Below is a small trained network, with its code and all its weights. Each question gives an input and a class and asks what happens when units are switched off, that is, made to give their printed mean instead of their output.

import numpy as np


def w(rows, s, z=0):
    codes = np.array(rows[::2]) - 128.0
    scale = np.full(codes.shape[1], s)
    scale[-1] = z or s
    return codes * scale


def f(y):
    return y / 2 * (1 + np.tanh(0.7978845608 * (y + 0.044715 * y**3)))


def log_softmax(a):
    a = a - a.max(-1, keepdims=True)
    return a - np.log(np.exp(a).sum(-1, keepdims=True))


def net(x, mask):
    res = np.array(x, float).reshape(1, 6) / 4 @ E
    y = f(res @ A[0][:, :-1].T + A[0][:, -1])
    res = res + np.where(mask, y, B[0][:, -1]) @ B[0][:, :-1]
    return log_softmax(res[-1] @ U[:, :-1].T + U[:, -1])


A, B = {}, {}
E = w([
[255,154,114,106,134,109,150,113],'x0',
[87,94,175,192,146,130,121,199],'x1',
[131,143,89,76,102,131,144,74],'x2',
[94,136,116,133,92,136,147,66],'x3',
[103,140,76,65,42,144,151,29],'x4',
[138,124,47,92,206,106,229,120],'x5',
],0.0074)
A[0] = w([
[142,126,105,128,123,134,109,94,141],'neuron 0',
[85,123,194,200,90,126,72,173,215],'neuron 1',
[114,121,140,131,106,135,100,171,17],'neuron 2',
[187,145,121,116,130,134,135,124,43],'neuron 3',
[138,120,109,127,111,117,117,115,71],'neuron 4',
[124,168,136,123,125,153,145,141,5],'neuron 5',
[101,128,83,62,58,131,158,14,203],'neuron 6',
[255,136,119,99,120,120,124,86,197],'neuron 7',
[134,118,116,126,135,159,132,131,131],'neuron 8',
[122,121,73,155,169,130,159,146,168],'neuron 9',
[140,113,116,122,122,137,132,132,60],'neuron 10',
[130,128,90,123,104,136,115,98,225],'neuron 11',
[115,124,133,127,158,109,170,139,147],'neuron 12',
[112,143,127,106,118,120,137,54,126],'neuron 13',
],0.017,0.0017)
B[0] = w([
[132,134,121,114,143,132,123,104,147],'neuron 0',
[83,99,144,179,98,137,78,150,212],'neuron 1',
[107,131,121,136,94,139,131,141,147],'neuron 2',
[158,126,123,105,123,134,103,147,154],'neuron 3',
[151,115,133,143,111,105,148,108,135],'neuron 4',
[141,134,139,138,120,134,134,121,123],'neuron 5',
[101,143,113,118,97,133,132,4,251],'neuron 6',
[211,134,129,78,112,121,95,156,206],'neuron 7',
[126,156,141,123,142,132,126,126,130],'neuron 8',
[116,129,126,122,156,132,177,132,169],'neuron 9',
[146,136,131,137,128,123,134,124,128],'neuron 10',
[120,142,118,122,131,110,138,95,162],'neuron 11',
[119,144,128,135,149,118,155,127,154],'neuron 12',
[113,145,119,125,120,129,144,80,176],'neuron 13',
],0.031,0.018)
U = w([
[109,165,84,112,75,117,132,3,194],'0',
[200,150,119,88,113,90,96,173,3],'1',
[60,99,165,212,87,146,79,174,109],'2',
[83,138,113,157,220,106,238,173,153],'3',
],0.0065,0.0016)

Each question gives the input, the list of numbers given to net, and the class t.
The units are the neurons (one row each of A and B). Each row of codes is followed by its name. A weight is (code - 128) times the scale printed after its matrix; where a second scale follows, it is the last column's (A, B and U).
mask holds one flag per neuron, in row order. A switched-off neuron (its flag False) gives its mean, the last column of its row in B, instead of its output. The means were averaged over made-up inputs and are rounded, as every weight is.
A unit's drop is (log p(t) with every unit on - log p(t) with that unit switched off) / (log p(t) with every unit on - log p(t) with every unit switched off).
The circuit of an input: a set's keep is (log p(t) with only the set's units on - log p(t) with every unit switched off) / (log p(t) with every unit on - log p(t) with every unit switched off). Starting from the 12 units with the biggest drops (on a tie, the unit counted first), units are removed one at a time, each time the one whose removal leaves the highest keep (on an exact tie, the one counted first), for as long as the keep stays at least 0.8.
units of the circuit, in order: the units of the circuit, biggest drop first
k most important neurons: the k neurons with the biggest drops, biggest first
drop of u: that unit's drop, to one decimal
input [7,3,-7,7,-6,4], class 3: units of the circuit, in order -> (neuron 6; neuron 9)
input [5,0,8,1,-3,-4], class 1: units of the circuit, in order -> (neuron 6; neuron 7)
input [-3,8,-7,-5,-7,4], class 2: units of the circuit, in order -> (neuron 1)
input [0,6,-3,-4,6,2], class 2: 2 most important neurons -> (neuron 6; neuron 7)
input [1,1,1,-5,-3,2], class 3: 3 most important neurons -> (neuron 6; neuron 7; neuron 1)
input [6,5,6,7,-4,6], class 1: 2 most important neurons -> (neuron 6; neuron 7)
input [4,3,0,-7,3,-3], class 1: drop of neuron 6 -> 0.5
input [-8,7,4,-8,3,5], class 3: drop of neuron 6 -> 0.3
input [4,-2,4,-8,-8,-5], class 1: drop of neuron 7 -> 0.3
input [4,-3,-2,5,-5,-2], class 1: drop of neuron 6 -> 0.4
